Here is a tiny trained network, its code and every weight. The questions are about switching its units off for an input and a target symbol, where a switched-off unit gives its printed mean instead of its output.

import numpy as np


def w(rows, s, z=0):
    codes = np.array(rows[::2]) - 128.0
    scale = np.full(codes.shape[1], s)
    scale[-1] = z or s
    return codes * scale


def f(y):
    return y / 2 * (1 + np.tanh(0.7978845608 * (y + 0.044715 * y**3)))


def softmax(a):
    e = np.exp(a - a.max(-1, keepdims=True))
    return e / e.sum(-1, keepdims=True)


def log_softmax(a):
    a = a - a.max(-1, keepdims=True)
    return a - np.log(np.exp(a).sum(-1, keepdims=True))


def net(x, mask):
    ids = ['ΓΞαβζθλμσφω'.index(c) for c in x.split()]
    T = len(ids)
    res = E[ids] + P[:T]
    u = 0
    for l in range(3):
        q, k, v = (res @ M[l].T for M in (Q, K, V))
        z = softmax(np.where(np.tri(T) > 0, q @ k.T / 2**0.5, -1e9)) @ v
        res = res + np.where(mask[u], z, O[l][:, -1]) @ O[l][:, :-1]
        u += 1
        y = f(res @ A[l][:, :-1].T + A[l][:, -1])
        res = res + np.where(mask[u : u + 4], y, B[l][:, -1]) @ B[l][:, :-1]
        u += 4
    return log_softmax(res[-1] @ U[:, :-1].T + U[:, -1])


Q, K, V, O, A, B = {}, {}, {}, {}, {}, {}
E = w([
[137,123,217,131,145,151,209,98,235],'Γ',
[232,65,122,67,104,179,91,202,140],'Ξ',
[130,93,254,59,76,64,47,77,167],'α',
[35,9,118,232,57,175,159,219,40],'β',
[183,221,152,174,81,112,38,86,181],'ζ',
[169,178,45,178,152,170,120,95,200],'θ',
[104,228,117,44,109,250,125,150,113],'λ',
[133,109,4,15,113,35,128,80,163],'μ',
[158,53,184,92,210,80,115,53,63],'σ',
[151,82,106,146,243,173,168,194,148],'φ',
[88,103,133,61,165,208,184,146,70],'ω',
],0.0096)
P = w([
[197,165,145,90,116,97,197,254,241],'0',
[143,105,86,104,152,162,47,14,20],'1',
[131,85,95,94,110,180,83,31,91],'2',
[132,95,127,110,93,203,99,57,124],'3',
[132,88,151,151,114,202,128,77,130],'4',
[132,84,150,129,102,203,156,96,146],'5',
[163,107,172,139,119,168,160,137,145],'6',
[149,88,142,85,75,191,188,180,179],'7',
],0.0026)
Q[0] = w([
[216,204,2,131,196,179,65,125,221],'0.h1',
[111,23,110,221,110,209,242,184,152],'0.h1',
],0.0056)
K[0] = w([
[136,133,61,238,104,129,98,137,113],'0.h1',
[112,107,156,140,145,119,220,254,175],'0.h1',
],0.0072)
V[0] = w([
[250,251,86,58,102,200,56,62,148],'0.h1',
[239,158,126,50,249,92,173,122,253],'0.h1',
],0.0048)
O[0] = w([
[183,130,141,105,64,201,102,73,137,255],'0.h1',
[155,93,128,104,156,180,123,3,255,244],'0.h1',
],0.0093,0.0025)
A[0] = w([
[215,86,52,186,167,218,119,83,163,184],'0.n1',
[135,82,196,45,167,239,138,159,141,188],'0.n2',
[148,2,188,104,101,70,36,104,104,251],'0.n3',
[157,198,196,145,96,123,214,47,224,173],'0.n4',
],0.0054,0.0033)
B[0] = w([
[231,117,102,167,197,172,140,176,161,254],'0.n1',
[109,185,214,67,182,213,144,178,113,205],'0.n2',
[104,132,153,64,67,35,209,155,253,167],'0.n3',
[75,95,125,185,105,182,7,43,155,199],'0.n4',
],0.006,0.0084)
Q[1] = w([
[61,103,253,88,99,122,201,132,127],'1.h1',
[106,134,35,184,63,54,34,91,131],'1.h1',
],0.0056)
K[1] = w([
[46,157,148,111,107,41,197,171,90],'1.h1',
[185,179,139,82,147,115,80,2,182],'1.h1',
],0.0063)
V[1] = w([
[186,166,68,125,182,74,133,224,117],'1.h1',
[157,181,202,2,236,164,137,127,149],'1.h1',
],0.0049)
O[1] = w([
[165,239,95,244,75,141,255,86,193,89],'1.h1',
[130,40,217,66,169,173,251,56,37,255],'1.h1',
],0.0056,0.0054)
A[1] = w([
[173,97,176,86,114,141,249,149,106,157],'1.n1',
[96,120,230,113,14,18,60,145,170,180],'1.n2',
[21,2,212,142,196,79,199,70,97,254],'1.n3',
[190,82,43,245,243,184,155,106,159,164],'1.n4',
],0.0051,0.00065)
B[1] = w([
[192,88,215,112,106,87,182,128,98,203],'1.n1',
[129,177,139,60,106,105,64,253,47,143],'1.n2',
[62,139,163,93,240,22,141,108,113,184],'1.n3',
[132,214,106,54,185,186,112,206,232,254],'1.n4',
],0.0064,0.0088)
Q[2] = w([
[44,69,146,178,156,117,211,133,12],'2.h1',
[142,102,139,122,55,83,161,2,167],'2.h1',
],0.0043)
K[2] = w([
[153,180,120,48,172,143,117,55,108],'2.h1',
[74,105,111,151,87,56,113,120,2],'2.h1',
],0.0057)
V[2] = w([
[194,105,175,28,129,186,75,128,141],'2.h1',
[81,241,51,167,143,147,178,254,107],'2.h1',
],0.0047)
O[2] = w([
[111,113,142,65,7,169,34,178,189,251],'2.h1',
[77,254,13,170,191,177,188,233,48,85],'2.h1',
],0.0038,0.014)
A[2] = w([
[155,69,181,115,15,96,65,3,141,5],'2.n1',
[163,195,117,157,69,171,54,159,201,187],'2.n2',
[137,59,193,146,142,69,246,91,86,35],'2.n3',
[209,100,146,128,110,96,201,152,165,94],'2.n4',
],0.0055,0.0015)
B[2] = w([
[151,253,115,183,69,78,107,76,112,245],'2.n1',
[174,46,72,139,162,121,91,186,31,254],'2.n2',
[199,51,104,157,178,52,96,105,70,177],'2.n3',
[157,82,157,159,88,63,170,184,192,176],'2.n4',
],0.0062,0.01)
U = w([
[57,139,172,189,186,141,90,54,227,102],'Γ',
[179,99,152,181,64,116,175,174,183,151],'Ξ',
[97,197,135,59,146,74,82,158,149,4],'α',
[128,187,88,157,149,116,178,150,104,211],'β',
[169,165,127,227,108,115,41,111,83,37],'ζ',
[102,63,35,76,140,147,61,173,136,179],'θ',
[106,178,165,101,76,243,156,108,55,142],'λ',
[102,144,2,80,80,80,156,49,212,174],'μ',
[155,129,106,175,203,39,96,109,140,55],'σ',
[54,135,160,80,203,139,203,179,230,116],'φ',
[114,65,133,101,192,139,160,139,7,134],'ω',
],0.0052,0.0034)

Each question gives the input, a string of symbols that net reads in full, and the target symbol t.
The units are the heads (2 rows each of Q, K, V and O) and the neurons (one row each of A and B). Each row of codes is followed by its name. A weight is (code - 128) times the scale printed after its matrix; where a second scale follows, it is the last column's (O, A, B and U).
mask holds one flag per unit, layer by layer, with each layer's heads first. A switched-off unit (its flag False) gives its mean, the last column of its rows in O or B, instead of its output. The means were averaged over made-up inputs and are rounded, as every weight is.
A unit's drop is (log p(t) with every unit on - log p(t) with that unit switched off) / (log p(t) with every unit on - log p(t) with every unit switched off).
The circuit of an input: a set's keep is (log p(t) with only the set's units on - log p(t) with every unit switched off) / (log p(t) with every unit on - log p(t) with every unit switched off). Starting from the 12 units with the biggest drops (on a tie, the unit counted first), units are removed one at a time, each time the one whose removal leaves the highest keep (on an exact tie, the one counted first), for as long as the keep stays at least 0.8.
units of the circuit, in order: the units of the circuit, biggest drop first
k most important neurons: the k neurons with the biggest drops, biggest first
k most important neurons of layer l: the k neurons of layer l with the biggest drops, biggest first
drop when u is switched off: that unit's drop, to one decimal
input θ θ ζ θ ω β λ, target θ: units of the circuit, in order : (1.h1, 2.n2, 2.n1)
input λ θ ω θ, target θ: 2 most important neurons : (2.n2, 1.n4)
input θ μ β θ θ σ φ, target θ: 2 most important neurons of layer 0 : (0.n1, 0.n2)
input λ Ξ Ξ Ξ θ θ ω Ξ, target Ξ: 2 most important neurons : (1.n1, 2.n4)
input θ λ Ξ Ξ θ α σ, target σ: 2 most important neurons : (2.n3, 1.n3)
input θ θ β μ Ξ θ α, target θ: 2 most important neurons : (1.n2, 2.n1)
input β μ θ θ θ Ξ θ α, target β: units of the circuit, in order : (0.h1, 2.h1, 1.h1)
input β θ θ ω φ ω, target β: units of the circuit, in order : (1.h1, 0.h1, 2.h1)
input θ Ξ Γ, target Γ: 3 most important neurons : (0.n4, 1.n3, 2.n2)
input β μ Ξ, target β: units of the circuit, in order : (1.h1, 0.h1, 2.h1)
input ζ θ ζ, target ζ: 3 most important neurons : (2.n1, 1.n4, 0.n4)
input θ ω θ Ξ θ λ, target λ: 2 most important neurons of layer 0 : (0.n2, 0.n3)
input β ζ θ, target β: 2 most important neurons : (0.n2, 1.n3)
input θ Ξ ζ, target ζ: most important neuron : (2.n1)
input θ Ξ θ ω θ β θ Γ, target θ: most important neuron : (2.n1)
input λ θ λ φ θ θ Ξ ω, target ω: 2 most important neurons : (2.n3, 0.n2)
input φ σ Ξ θ θ σ φ, target φ: drop when 2.n4 is switched off : 0.0
input θ θ θ Ξ, target Ξ: drop when 0.n1 is switched off : 0.1
input θ λ λ μ Ξ φ α μ, target μ: drop when 2.n1 is switched off : 0.3
